Here is a tiny trained network, its code and every weight. The questions are about switching its units off for an input and a class, where a switched-off unit gives its printed mean instead of its output.

import numpy as np


def w(rows, s, z=0):
    codes = np.array(rows[::2]) - 128.0
    scale = np.full(codes.shape[1], s)
    scale[-1] = z or s
    return codes * scale


def f(y):
    return y / 2 * (1 + np.tanh(0.7978845608 * (y + 0.044715 * y**3)))


def log_softmax(a):
    a = a - a.max(-1, keepdims=True)
    return a - np.log(np.exp(a).sum(-1, keepdims=True))


def net(x, mask):
    res = np.array(x, float).reshape(1, 4) / 4 @ E
    y = f(res @ A[0][:, :-1].T + A[0][:, -1])
    res = res + np.where(mask, y, B[0][:, -1]) @ B[0][:, :-1]
    return log_softmax(res[-1] @ U[:, :-1].T + U[:, -1])


A, B = {}, {}
E = w([
[30,163,92,148,18,115,60,68],'x0',
[115,165,114,131,138,164,132,119],'x1',
[189,5,88,213,112,168,193,41],'x2',
[120,92,137,22,187,120,67,16],'x3',
],0.015)
A[0] = w([
[76,150,113,198,38,98,131,145,136],'N1',
[164,125,159,57,248,111,162,72,160],'N2',
[179,52,93,178,141,182,159,49,102],'N3',
[152,150,93,143,46,131,105,150,112],'N4',
[59,196,178,94,96,93,61,229,225],'N5',
[183,152,143,185,170,131,185,221,219],'N6',
[60,116,93,101,94,98,36,13,2],'N7',
],0.013,0.0083)
B[0] = w([
[144,137,176,192,153,167,60,47,192],'N1',
[142,154,154,97,227,189,72,155,222],'N2',
[237,155,114,177,139,135,146,7,229],'N3',
[114,122,184,120,126,150,98,77,160],'N4',
[174,201,191,54,119,81,121,143,253],'N5',
[114,130,67,69,67,140,205,167,231],'N6',
[138,124,64,98,68,100,198,180,207],'N7',
],0.017,0.03)
U = w([
[93,148,114,55,74,96,189,236,253],'0',
[198,150,193,102,172,141,81,45,106],'1',
[167,73,20,141,79,139,253,80,216],'2',
[89,89,157,243,100,165,93,10,48],'3',
[75,120,194,64,217,141,29,181,23],'4',
],0.013,0.0044)

Each question gives the input, the list of numbers given to net, and the class t.
The units are the neurons (one row each of A and B). Each row of codes is followed by its name. A weight is (code - 128) times the scale printed after its matrix; where a second scale follows, it is the last column's (A, B and U).
mask holds one flag per neuron, in row order. A switched-off neuron (its flag False) gives its mean, the last column of its row in B, instead of its output. The means were averaged over made-up inputs and are rounded, as every weight is.
A unit's drop is (log p(t) with every unit on - log p(t) with that unit switched off) / (log p(t) with every unit on - log p(t) with every unit switched off).
The circuit of an input: a set's keep is (log p(t) with only the set's units on - log p(t) with every unit switched off) / (log p(t) with every unit on - log p(t) with every unit switched off). Starting from all 7 units, units are removed one at a time, each time the one whose removal leaves the highest keep (on an exact tie, the one counted first), for as long as the keep stays at least 0.8.
circuit, biggest first: the units of the circuit, biggest drop first
top k neurons: the k neurons with the biggest drops, biggest first
drop when u is switched off: that unit's drop, to one decimal
input [0,-7,-4,8], class 4: circuit, biggest first -> (N3)
input [-4,0,0,7], class 4: circuit, biggest first -> (N2; N3)
input [2,5,5,0], class 3: circuit, biggest first -> (N6; N5)
input [0,-7,-1,1], class 4: circuit, biggest first -> (N3; N6)
input [7,3,2,-1], class 3: circuit, biggest first -> (N1; N5)
input [2,2,8,-6], class 3: circuit, biggest first -> (N1; N5)
input [1,8,0,7], class 0: top 3 neurons -> (N7; N3; N1)
input [-7,-4,0,2], class 4: circuit, biggest first -> (N2; N3)
input [1,-6,8,-2], class 3: circuit, biggest first -> (N5; N7)
input [-6,7,-7,1], class 4: top 3 neurons -> (N2; N7; N3)
input [-1,7,-5,8], class 4: top 2 neurons -> (N2; N3)
input [3,6,-4,1], class 0: top 2 neurons -> (N3; N2)
input [-6,0,5,0], class 2: top 2 neurons -> (N6; N5)
input [3,-1,-8,2], class 0: top neuron -> (N3)
input [5,-2,1,2], class 2: top 2 neurons -> (N7; N5)
input [0,1,-2,3], class 4: top 2 neurons -> (N3; N6)
input [-3,4,-2,1], class 4: top 2 neurons -> (N3; N7)
input [8,-8,-7,-6], class 1: drop when N5 is switched off -> 2.2
input [4,3,8,-2], class 3: drop when N5 is switched off -> 0.3
input [-3,3,-4,-5], class 0: drop when N2 is switched off -> 0.0
input [-5,5,1,-4], class 2: circuit, biggest first -> (N5)
